Here is a tiny trained network, its code and every weight. The questions are about switching its units off for an input and a class, where a switched-off unit gives its printed mean instead of its output.

import numpy as np


def w(rows, s, z=0):
    codes = np.array(rows[::2]) - 128.0
    scale = np.full(codes.shape[1], s)
    scale[-1] = z or s
    return codes * scale


def norm(h):
    return h / np.sqrt((h * h).mean(-1, keepdims=True) + 1e-5)


def f(y):
    return np.maximum(y, 0)


def log_softmax(a):
    a = a - a.max(-1, keepdims=True)
    return a - np.log(np.exp(a).sum(-1, keepdims=True))


def net(x, mask):
    res = np.array(x, float).reshape(1, 6) / 4 @ E
    u = 0
    for l in range(3):
        y = f(norm(res) @ A[l][:, :-1].T + A[l][:, -1])
        res = res + np.where(mask[u : u + 4], y, B[l][:, -1]) @ B[l][:, :-1]
        u += 4
    return log_softmax(norm(res)[-1] @ U[:, :-1].T + U[:, -1])


A, B = {}, {}
E = w([
[136,134,107,104,131,96,123,117,120,145,116],'x0',
[163,133,20,187,138,67,117,208,118,112,205],'x1',
[117,89,115,137,111,113,129,117,136,141,120],'x2',
[21,150,57,128,165,159,84,151,204,90,85],'x3',
[113,121,183,96,146,124,55,186,187,253,205],'x4',
[119,130,145,136,107,102,92,132,133,101,122],'x5',
],0.0046)
A[0] = w([
[254,80,177,144,125,96,119,106,103,126,182,3],'0.n1',
[136,135,140,130,149,106,132,106,156,116,142,73],'0.n2',
[160,112,148,137,123,128,80,163,114,188,169,23],'0.n3',
[159,125,76,172,106,79,142,178,112,124,210,8],'0.n4',
],0.0052,0.0034)
B[0] = w([
[2,212,137,155,105,107,199,173,104,186,106,247],'0.n1',
[63,120,180,133,161,123,73,117,135,138,147,128],'0.n2',
[159,88,140,65,146,108,164,149,166,60,114,204],'0.n3',
[173,91,123,129,137,229,32,124,29,142,83,252],'0.n4',
],0.0089,0.0031)
A[1] = w([
[151,93,230,77,122,151,100,2,78,157,103,49],'1.n1',
[191,67,206,71,163,81,65,201,215,244,183,7],'1.n2',
[34,154,38,173,170,139,77,160,191,144,99,51],'1.n3',
[232,115,83,190,95,79,191,63,40,33,77,108],'1.n4',
],0.0047,0.0018)
B[1] = w([
[164,125,58,216,133,118,64,144,126,186,79,210],'1.n1',
[160,105,146,131,135,89,196,60,193,2,132,239],'1.n2',
[68,202,144,147,109,90,179,126,53,166,129,226],'1.n3',
[152,92,179,69,142,84,154,125,204,76,195,253],'1.n4',
],0.008,0.0045)
A[2] = w([
[144,89,56,134,181,117,32,190,46,91,155,59],'2.n1',
[114,131,205,160,53,19,206,118,34,205,120,67],'2.n2',
[59,195,79,138,107,128,123,140,123,141,110,6],'2.n3',
[157,124,136,167,127,165,55,80,169,178,2,138],'2.n4',
],0.0059,0.0013)
B[2] = w([
[178,61,137,206,146,106,69,81,109,254,98,209],'2.n1',
[22,190,80,93,112,193,100,159,126,133,119,253],'2.n2',
[110,157,139,75,76,192,131,185,98,186,137,193],'2.n3',
[220,75,104,161,151,121,83,152,79,184,186,205],'2.n4',
],0.0095,0.0059)
U = w([
[2,215,121,97,86,175,157,152,86,178,113,21],'0',
[224,76,110,186,140,137,74,108,80,200,127,124],'1',
[133,112,158,102,135,76,187,91,198,31,135,254],'2',
],0.0083,0.00095)

Each question gives the input, the list of numbers given to net, and the class t.
The units are the neurons (one row each of A and B). Each row of codes is followed by its name. A weight is (code - 128) times the scale printed after its matrix; where a second scale follows, it is the last column's (A, B and U).
mask holds one flag per neuron, layer by layer. A switched-off neuron (its flag False) gives its mean, the last column of its row in B, instead of its output. The means were averaged over made-up inputs and are rounded, as every weight is.
A unit's drop is (log p(t) with every unit on - log p(t) with that unit switched off) / (log p(t) with every unit on - log p(t) with every unit switched off).
The circuit of an input: a set's keep is (log p(t) with only the set's units on - log p(t) with every unit switched off) / (log p(t) with every unit on - log p(t) with every unit switched off). Starting from all 12 units, units are removed one at a time, each time the one whose removal leaves the highest keep (on an exact tie, the one counted first), for as long as the keep stays at least 0.8.
units of the circuit, in order: the units of the circuit, biggest drop first
most important unit: the unit with the biggest drop
top k neurons: the k neurons with the biggest drops, biggest first
k most important neurons of layer l: the k neurons of layer l with the biggest drops, biggest first
drop when u is switched off: that unit's drop, to one decimal
input [7,-7,2,-8,-8,1], class 0: units of the circuit, in order -> 2.n2
input [-7,1,7,2,-3,2], class 2: units of the circuit, in order -> 0.n1, 1.n4
input [3,7,5,-8,-7,1], class 0: top 2 neurons -> 0.n1, 2.n2
input [5,6,-8,1,8,4], class 2: top 2 neurons -> 1.n2, 0.n3
input [-7,-8,-6,3,8,2], class 1: units of the circuit, in order -> 1.n1, 2.n4
input [4,-3,-6,-3,4,7], class 2: top 4 neurons -> 1.n2, 0.n4, 0.n3, 1.n3
input [0,6,-3,1,-8,-6], class 2: top 2 neurons -> 1.n4, 1.n1
input [3,0,5,6,-8,6], class 2: top 2 neurons -> 0.n1, 1.n4
input [0,1,6,4,-5,-6], class 2: top 2 neurons -> 0.n1, 1.n4
input [3,-1,-6,-4,5,1], class 2: 2 most important neurons of layer 1 -> 1.n2, 1.n3
input [-3,-6,-2,-4,-3,3], class 1: top 3 neurons -> 1.n1, 2.n4, 1.n3
input [6,2,0,-4,6,6], class 2: top 2 neurons -> 1.n2, 0.n3
input [-5,6,-1,-7,3,-8], class 0: 2 most important neurons of layer 2 -> 2.n2, 2.n4
input [8,6,-7,-3,8,-3], class 2: units of the circuit, in order -> 1.n2
input [3,-3,4,0,-2,-4], class 1: top 2 neurons -> 1.n1, 0.n1
input [6,-6,-4,-7,-3,3], class 0: 2 most important neurons of layer 0 -> 0.n1, 0.n4
input [-2,-5,1,-3,-5,8], class 1: top 2 neurons -> 1.n1, 1.n2
input [-6,-8,4,1,-8,4], class 1: top 4 neurons -> 1.n1, 2.n4, 1.n2, 0.n3
input [1,-1,-2,0,-3,0], class 2: top 2 neurons -> 1.n4, 0.n4
input [7,-5,8,2,-3,2], class 1: most important unit -> 0.n1
input [4,4,-4,-7,3,0], class 0: drop when 0.n1 is switched off -> 2.7
input [-2,-8,-7,-3,-3,8], class 1: drop when 1.n1 is switched off -> 0.5
input [3,-7,2,2,5,4], class 1: drop when 2.n4 is switched off -> 0.2
